| -5.518 |  0.394 |
| -7.619 |  0.633 |
| -3.888 | -5.361 |
| -2.795 |  0.069 |
| -4.895 | -1.743 |
->
| -5.518 |  0.394 |
| -7.619 |  0.633 |

| -1.039 | -0.312 | -1.282 | -3.543 |  1.108 |
| -0.638 | -0.897 | -3.568 | -1.422 |  0.666 |
|  1.601 | -6.519 |  0.034 |  0.176 | -0.457 |
| -0.415 | -0.819 | -3.240 | -0.830 |  0.419 |
->
| -1.039 | -0.312 |
| -0.638 | -0.897 |

| -0.203 | -4.454 | -8.111 | -0.470 |  5.339 |
| -0.013 | -2.626 |  2.615 | -7.973 |  1.512 |
|  0.236 |  2.130 | -5.862 |  3.909 |  5.181 |
|  2.574 |  3.376 | -4.418 | -3.139 | -0.231 |
->
| -0.203 | -4.454 |
| -0.013 | -2.626 |

| -6.817 | -2.927 | -3.173 | -4.284 |
| -7.290 |  1.324 | -4.736 |  1.453 |
| -1.887 |  8.135 | -2.632 | -1.583 |
->
| -6.817 | -2.927 |
| -7.290 |  1.324 |

|  2.238 | -6.139 |
| -4.299 |  5.032 |
|  1.634 |  1.741 |
->
|  2.238 | -6.139 |
| -4.299 |  5.032 |

| -0.145 |  2.370 |  3.679 |
| -0.319 | -1.764 | -0.277 |
| -0.308 | -5.061 |  7.049 |
|  0.634 | -1.009 | -2.349 |
|  0.862 |  2.204 |  0.291 |
->
| -0.145 |  2.370 |
| -0.319 | -1.764 |

|  6.754 | -2.311 |  3.917 |
|  0.418 | -0.458 |  1.301 |
| -3.152 |  1.645 | -3.152 |
| -3.507 | -1.936 |  1.136 |
->
|  6.754 | -2.311 |
|  0.418 | -0.458 |

| -2.944 | -3.064 |  3.269 | -0.929 | -1.726 |
|  1.498 |  4.525 |  5.048 | -6.560 |  1.021 |
|  1.794 | -0.643 | -3.591 | -6.717 | -1.043 |
->
| -2.944 | -3.064 |
|  1.498 |  4.525 |
